Below is a small trained network, with its code and all its weights. Each question gives an input and a class and asks what happens when units are switched off, that is, made to give their printed mean instead of their output.

import numpy as np


def w(rows, s, z=0):
    codes = np.array(rows[::2]) - 128.0
    scale = np.full(codes.shape[1], s)
    scale[-1] = z or s
    return codes * scale


def f(y):
    return y / 2 * (1 + np.tanh(0.7978845608 * (y + 0.044715 * y**3)))


def log_softmax(a):
    a = a - a.max(-1, keepdims=True)
    return a - np.log(np.exp(a).sum(-1, keepdims=True))


def net(x, mask):
    res = np.array(x, float).reshape(1, 2) / 4 @ E
    y = f(res @ A[0][:, :-1].T + A[0][:, -1])
    res = res + np.where(mask, y, B[0][:, -1]) @ B[0][:, :-1]
    return log_softmax(res[-1] @ U[:, :-1].T + U[:, -1])


A, B = {}, {}
E = w([
[244,161,190,125,254,152,87,212,80,254,7],'x0',
[37,35,143,15,60,65,168,192,31,199,100],'x1',
],0.0062)
A[0] = w([
[160,169,99,120,182,103,68,168,149,181,77,90],'neuron 1',
[196,149,137,88,173,193,135,170,114,175,54,110],'neuron 2',
[124,114,138,133,157,108,66,167,108,175,87,60],'neuron 3',
[127,147,179,145,212,106,77,174,135,228,62,204],'neuron 4',
[171,138,214,104,175,152,103,175,168,187,148,87],'neuron 5',
[193,107,123,156,137,172,219,141,133,67,92,254],'neuron 6',
[131,161,146,157,159,112,77,205,110,237,95,108],'neuron 7',
[169,211,106,237,149,179,83,60,190,73,95,95],'neuron 8',
[170,238,159,143,201,154,85,85,237,65,135,118],'neuron 9',
[1,92,54,139,69,152,146,81,186,60,213,154],'neuron 10',
[56,80,169,25,84,58,181,206,60,147,67,134],'neuron 11',
[115,103,91,106,80,81,137,88,160,50,202,85],'neuron 12',
[68,112,30,139,70,91,217,73,186,70,177,145],'neuron 13',
],0.0061,0.0082)
B[0] = w([
[153,113,175,71,72,130,182,131,182,192,204,160],'neuron 1',
[164,137,136,105,114,172,159,141,169,150,165,185],'neuron 2',
[155,30,179,53,53,102,191,87,199,254,187,137],'neuron 3',
[171,171,103,181,157,162,132,158,158,111,150,233],'neuron 4',
[140,100,136,90,67,161,167,111,167,185,181,155],'neuron 5',
[119,165,86,172,198,158,121,144,99,63,96,219],'neuron 6',
[146,162,168,122,121,125,146,127,137,177,111,179],'neuron 7',
[117,49,114,39,138,82,163,89,123,187,89,199],'neuron 8',
[96,79,104,68,153,60,133,98,151,181,68,204],'neuron 9',
[183,172,148,126,162,122,156,170,139,125,137,255],'neuron 10',
[151,88,82,93,174,77,112,120,107,151,58,226],'neuron 11',
[188,93,191,98,79,136,174,137,161,205,170,180],'neuron 12',
[167,157,141,118,126,140,169,186,141,114,131,232],'neuron 13',
],0.011,0.0098)
U = w([
[184,191,198,131,119,162,185,166,173,139,199,105],'0',
[124,8,66,86,149,52,143,98,111,147,45,95],'1',
[131,236,57,248,177,179,92,159,61,38,106,254],'2',
[90,87,162,147,47,145,86,58,105,130,184,72],'3',
[92,67,186,140,56,156,94,71,103,129,174,82],'4',
[112,68,173,129,61,150,106,63,95,127,196,80],'5',
[86,72,180,156,65,148,60,58,102,128,187,75],'6',
],0.012,0.0059)

Each question gives the input, the list of numbers given to net, and the class t.
The units are the neurons (one row each of A and B). Each row of codes is followed by its name. A weight is (code - 128) times the scale printed after its matrix; where a second scale follows, it is the last column's (A, B and U).
mask holds one flag per neuron, in row order. A switched-off neuron (its flag False) gives its mean, the last column of its row in B, instead of its output. The means were averaged over made-up inputs and are rounded, as every weight is.
A unit's drop is (log p(t) with every unit on - log p(t) with that unit switched off) / (log p(t) with every unit on - log p(t) with every unit switched off).
The circuit of an input: a set's keep is (log p(t) with only the set's units on - log p(t) with every unit switched off) / (log p(t) with every unit on - log p(t) with every unit switched off). Starting from the 12 units with the biggest drops (on a tie, the unit counted first), units are removed one at a time, each time the one whose removal leaves the highest keep (on an exact tie, the one counted first), for as long as the keep stays at least 0.8.
circuit, biggest first: the units of the circuit, biggest drop first
unit that matters most: the unit with the biggest drop
k most important neurons: the k neurons with the biggest drops, biggest first
drop when u is switched off: that unit's drop, to one decimal
input [2,-5], class 1: circuit, biggest first	[neuron 9]
input [-2,3], class 2: circuit, biggest first	[neuron 8; neuron 3; neuron 1]
input [-6,5], class 0: 2 most important neurons	[neuron 10; neuron 13]
input [5,4], class 0: 3 most important neurons	[neuron 4; neuron 9; neuron 8]
input [7,-8], class 1: 4 most important neurons	[neuron 9; neuron 8; neuron 10; neuron 13]
input [-6,-7], class 1: 3 most important neurons	[neuron 8; neuron 9; neuron 4]
input [-5,-6], class 1: 3 most important neurons	[neuron 8; neuron 9; neuron 4]
input [6,-8], class 1: 2 most important neurons	[neuron 9; neuron 8]
input [6,5], class 0: 2 most important neurons	[neuron 4; neuron 9]
input [1,2], class 2: 2 most important neurons	[neuron 8; neuron 9]
input [-3,2], class 2: drop when neuron 8 is switched off	0.2
input [-1,-2], class 2: drop when neuron 3 is switched off	0.0
input [0,-6], class 1: drop when neuron 8 is switched off	0.1
input [-2,-3], class 2: unit that matters most	neuron 11
